The symbols move the objects like this.
at | * $ &
lolo | tolu mivo bamu
midu | fola dabu batu
besa | sifu kovi lavu
nubi | fofa midu mipa
tube | zofa bamu toda
buzu | kesu rana pume
ruba | nubi mabi fofa
dabu | nunu gigi nida
vomi | tova bula lope
sifu | lavu fali peva
galu | kisu sefa tifo
kisu | gigi viki roko
fula | furo toda tube
kise | buzu noku kesu
gigi | roko vosa sifu
tuku | ruda besa gefo
mivo | vobi furo vade
salo | dabu lolo nunu
nuri | pafa naru lope
fofa | mipa fola kovi
kobu | tapo buzu gada
vetu | salo tuza tolu
bamu | tuza vade mivo
palo | tuku tusa peva
buto | tifo tolu vetu
boze | bula dida peva
fola | batu nunu salo
kefo | pafa tusa vomi
dida | lavu ruda palo
gefo | nara lavu besa
kesu | buzu dida noku
dezi | tuza vetu buto
nunu | galu roko kisu
kovi | fali nubi seve
tiku | kobu kise kesu
pafa | tova vuri lala
vosa | ribe lolo dezi
viki | vosa nida ribe
naru | vuri lala tiku
noku | rana pezi tapo
bula | dipu siko rubi
tusa | boze kobu bula
lope | lala vade naru
ribe | dezi tifo nida
tifo | vetu tube dabu
peva | gigi ruba fali
roko | sefa ribe viki
tuza | mivo fula vobi
ruda | gefo sifu boze
gada | kise tube buzu
sefa | viki dezi vosa
furo | tube nuri zofa
zofa | toda lope nuri
seve | ruba mipa nubi
fali | vomi nubi ruba
toda | nuri lala pafa
batu | salo nubi dabu
tova | tusa dipu boze
pezi | boze boze tova
mipa | mabi viki midu
rana | gona rubi tapo
nida | lala lolo tifo
nara | besa peva mipa
siko | palo gefo tuku
pume | gona kefo bula
vuri | vade gada kobu
dipu | pume nara dida
gona | kefo tova nuri
vade | fula nida furo
mabi | mabi salo fola
vobi | vade tube fula
lavu | vomi seve kovi
tolu | tube vobi lope
lala | naru kobu vuri
rubi | dida tuku kovi
tapo | vomi kesu kise

In the rows, 48 means zero.

The rows follow the links: the fewer symbols apart two objects are, the more alike their rows tend to be.

Named rows; a name shown again gets a slightly different row:
boze: 37	56	57	67	66	58	32	40	53	45	63	53	26	56	66	49	53	59	58	38	62	63	46	53	34	58	34	85	34	77	24	81	61	66	61	22	45	26	36	36	28	42	57	23	41	52
gigi: 51	66	58	51	77	32	47	68	49	25	66	35	38	51	49	30	82	18	46	40	77	40	49	63	57	55	55	38	16	28	66	59	52	66	50	39	44	34	42	62	44	67	54	37	19	57
nunu: 69	72	39	53	78	47	38	73	53	64	65	24	45	69	37	55	86	28	51	53	53	30	43	62	60	56	66	14	51	33	56	55	46	58	56	62	43	24	61	51	60	62	41	39	25	43
noku: 40	60	58	60	40	25	40	23	61	58	47	32	25	44	64	43	29	48	49	45	20	59	57	66	46	47	30	37	33	55	40	88	37	42	55	54	25	55	67	63	28	79	24	43	56	29
palo: 41	83	39	45	45	56	62	76	59	30	50	67	45	59	66	50	38	55	58	36	60	54	44	31	43	60	23	62	46	77	39	57	81	57	49	45	54	45	43	11	61	32	46	29	19	50
vuri: 66	18	62	43	38	28	31	31	54	53	64	70	39	29	24	62	53	27	28	48	23	54	63	29	61	56	59	48	70	51	42	57	56	41	43	34	42	51	11	27	55	30	16	53	52	49
seve: 28	30	53	35	42	41	61	29	63	32	27	23	62	30	49	43	29	52	27	29	82	44	50	36	41	28	56	43	46	54	37	23	27	38	45	32	75	50	45	80	45	53	52	78	64	53
vosa: 54	51	60	46	62	23	48	63	24	27	48	63	47	51	41	36	69	27	59	50	54	39	32	70	44	45	50	44	8	9	53	48	42	71	27	51	37	44	44	70	21	54	70	57	38	49
kesu: 48	64	59	51	30	18	46	28	64	54	46	33	31	42	58	45	26	41	45	43	13	57	59	61	50	46	31	27	38	49	46	77	43	35	52	63	22	61	70	58	39	79	14	48	54	27
midu: 63	50	33	35	65	54	47	48	60	81	44	13	55	68	42	69	60	44	36	42	56	34	47	39	56	35	74	24	76	65	26	40	24	43	64	50	69	22	58	52	67	53	41	60	55	37
vetu: 55	45	37	20	37	30	52	59	12	61	30	87	52	64	45	63	33	50	69	47	23	52	25	45	41	32	52	59	32	44	22	41	39	58	34	64	50	47	50	46	37	32	71	65	65	35
peva: 27	54	62	45	64	41	49	45	64	19	55	42	36	41	69	39	48	41	37	20	93	58	56	39	47	47	46	76	20	70	40	59	54	60	59	13	63	36	27	53	42	51	61	40	36	59
dipu: 34	70	40	77	42	85	50	53	60	44	54	48	50	40	48	45	40	81	71	65	56	48	29	54	16	58	10	54	67	57	34	44	69	51	31	44	49	38	57	44	27	37	55	34	39	57
tuza: 39	31	37	37	44	55	48	51	8	51	24	68	55	64	71	38	36	63	58	46	35	57	50	50	53	38	60	80	21	39	67	41	28	41	67	58	41	71	62	46	54	43	84	37	70	43
salo: 71	58	24	29	65	51	43	60	42	87	47	34	53	79	46	76	67	43	51	44	33	36	38	43	56	40	74	30	66	60	28	50	36	51	61	63	58	21	63	38	67	46	49	50	48	32
ruda: 34	79	42	40	45	51	65	70	58	25	52	63	42	55	69	44	34	47	51	29	68	59	50	28	51	58	27	69	34	77	44	60	76	56	54	40	55	46	39	16	64	39	48	27	18	49
besa: 30	72	41	31	27	47	78	71	61	11	35	56	59	44	54	35	24	46	39	30	76	48	49	21	51	46	30	49	41	65	55	26	68	43	42	47	67	62	48	32	68	39	46	51	28	51
sifu: 26	59	58	38	52	38	64	56	62	2	48	47	47	41	63	32	38	37	33	19	93	55	57	36	52	48	37	65	16	59	53	49	57	52	54	21	63	52	31	47	55	51	53	43	25	57
kisu: 57	65	56	61	75	44	43	69	48	38	67	28	43	51	38	36	87	24	48	53	61	30	48	69	59	57	54	21	31	16	70	57	52	60	45	52	35	36	52	62	44	69	50	37	21	53
tusa: 45	56	52	75	52	69	36	42	58	53	68	61	33	43	49	54	52	71	69	55	52	59	34	53	23	61	23	70	59	70	18	70	69	63	41	28	44	27	34	32	21	32	51	29	41	57
nara: 27	73	40	33	38	60	76	69	69	15	39	49	62	43	54	38	24	55	44	32	91	46	46	30	43	49	25	53	45	65	47	27	69	43	43	41	71	53	47	39	62	40	52	51	25	54

Each walk starts at a row. The symbols on each line, taken left to right, move it on to the next object.
Each answer is a row, close to the row of the object it stands for.
---
63	43	62	44	34	10	32	25	64	57	59	56	28	30	38	59	37	26	39	49	8	61	61	45	55	48	43	35	55	57	35	71	52	41	43	48	29	54	34	37	42	54	4	55	54	33
* & * $ $
27	84	33	48	22	66	70	61	66	32	36	43	56	42	54	37	17	71	64	53	56	48	42	44	33	52	5	37	56	60	48	36	71	39	35	64	50	59	68	40	55	52	39	44	33	43
* *
21	60	49	34	29	49	75	54	67	7	34	47	61	33	58	35	18	50	37	27	85	46	50	29	41	40	27	54	38	60	50	24	61	38	38	35	71	62	41	51	58	45	51	60	37	55
---
44	87	31	39	33	62	65	80	54	31	46	68	53	56	51	47	32	55	61	42	55	50	43	28	46	57	22	52	56	66	46	41	80	52	42	60	55	53	50	14	70	35	45	34	18	46
$ $ $ & &
42	35	44	30	57	47	57	31	66	53	34	10	62	43	42	52	44	50	29	33	79	37	47	41	48	27	67	31	58	55	34	23	20	36	51	39	77	32	52	81	53	56	48	78	65	49
$ & $
68	48	39	23	48	27	50	71	10	55	37	86	52	63	36	61	53	40	70	56	25	43	23	55	49	38	60	43	31	28	33	41	43	67	28	67	42	41	48	45	37	36	69	65	54	33
---
66	54	26	33	66	53	42	52	55	87	45	21	53	75	42	73	63	43	41	42	49	35	43	38	56	38	75	26	77	68	27	46	30	43	66	58	65	20	64	46	69	50	38	55	50	36
$ $ * & *
75	63	31	33	76	44	42	71	49	80	57	35	48	76	38	68	80	32	54	50	47	33	41	52	60	44	76	19	62	51	36	48	39	56	59	63	51	16	58	40	66	49	45	48	34	34
* & & &
54	55	60	53	67	29	49	62	38	30	56	43	46	43	34	36	79	24	49	56	59	29	36	72	48	53	56	23	16	9	64	47	46	65	29	49	35	40	48	74	29	61	60	56	28	55
---
76	37	48	31	63	23	38	70	15	47	57	76	46	61	29	56	79	16	54	51	34	41	41	53	62	49	70	46	30	18	51	47	45	71	36	55	39	37	30	46	44	40	64	56	42	45
& * &
51	28	34	24	33	41	49	50	4	54	27	90	57	60	49	56	34	54	61	51	20	58	36	39	47	35	59	71	37	43	41	35	38	50	44	61	50	59	46	37	47	28	78	57	73	38
& * * &
60	45	64	37	33	6	39	26	64	56	53	54	30	35	42	57	32	26	35	43	10	56	63	46	60	44	42	30	47	57	41	74	48	41	47	54	29	57	40	42	49	61	4	56	53	27
---
30	87	46	55	39	50	60	60	67	29	50	57	37	53	72	42	26	63	61	36	60	63	48	41	35	54	11	64	37	77	36	67	76	52	49	45	45	45	54	25	48	48	43	26	24	42
& & * * *
54	55	60	48	61	29	47	68	32	30	56	58	46	48	34	33	74	25	57	55	51	31	34	74	47	51	47	31	16	6	59	46	44	67	24	56	34	42	48	72	23	60	63	53	31	57
* * &
50	44	47	28	43	22	51	56	14	43	33	87	50	51	42	48	44	41	69	53	33	46	20	61	38	35	48	52	18	24	36	38	40	62	21	58	39	48	47	61	21	39	80	68	59	43
---
60	14	57	67	45	61	31	33	53	54	69	60	48	20	18	55	69	51	38	64	41	46	47	36	36	61	52	52	84	45	42	38	60	48	27	27	47	42	13	35	42	20	37	47	51	70
$ & $
48	60	55	53	25	24	47	29	65	59	46	36	36	39	47	48	27	46	48	55	11	50	57	62	43	45	29	18	48	43	47	69	45	35	46	68	21	62	70	59	42	73	12	50	58	29
* * $ $ $
41	82	34	34	31	53	71	83	57	27	42	65	55	53	57	47	27	49	56	38	61	49	47	26	49	58	27	47	51	67	53	38	78	45	45	59	55	54	53	13	75	37	44	36	17	43
---
42	59	56	56	28	22	43	23	67	56	44	30	32	39	56	45	26	47	43	51	17	56	57	63	45	45	29	25	41	50	46	74	41	38	48	59	24	61	68	64	36	76	15	50	58	31
$ & & &
49	57	59	48	31	15	44	26	63	57	47	37	32	43	53	47	25	37	40	46	10	56	62	57	58	44	36	24	39	48	46	79	42	38	53	64	24	64	66	57	41	75	11	50	58	25
$ $
39	50	58	69	68	50	29	32	55	52	63	47	20	53	72	52	54	55	57	40	52	70	48	60	39	53	35	79	31	70	25	88	48	61	62	21	41	27	38	49	23	52	53	27	47	47
---
42	42	46	84	41	87	41	37	57	57	56	39	51	29	27	42	48	78	62	82	45	43	36	66	18	56	26	39	81	34	47	34	55	44	23	51	40	44	56	59	26	46	45	46	57	59
$ & & &
25	29	63	42	54	39	54	26	66	22	38	30	51	30	59	39	31	52	28	28	91	49	50	42	42	33	50	60	35	58	35	37	33	42	49	16	68	45	35	75	37	54	57	67	57	60
& & * * *
56	43	33	32	61	51	43	38	57	84	43	15	54	64	50	71	58	46	36	36	57	41	45	40	50	32	78	31	73	72	20	43	26	43	66	44	71	23	59	55	62	51	47	60	60	38
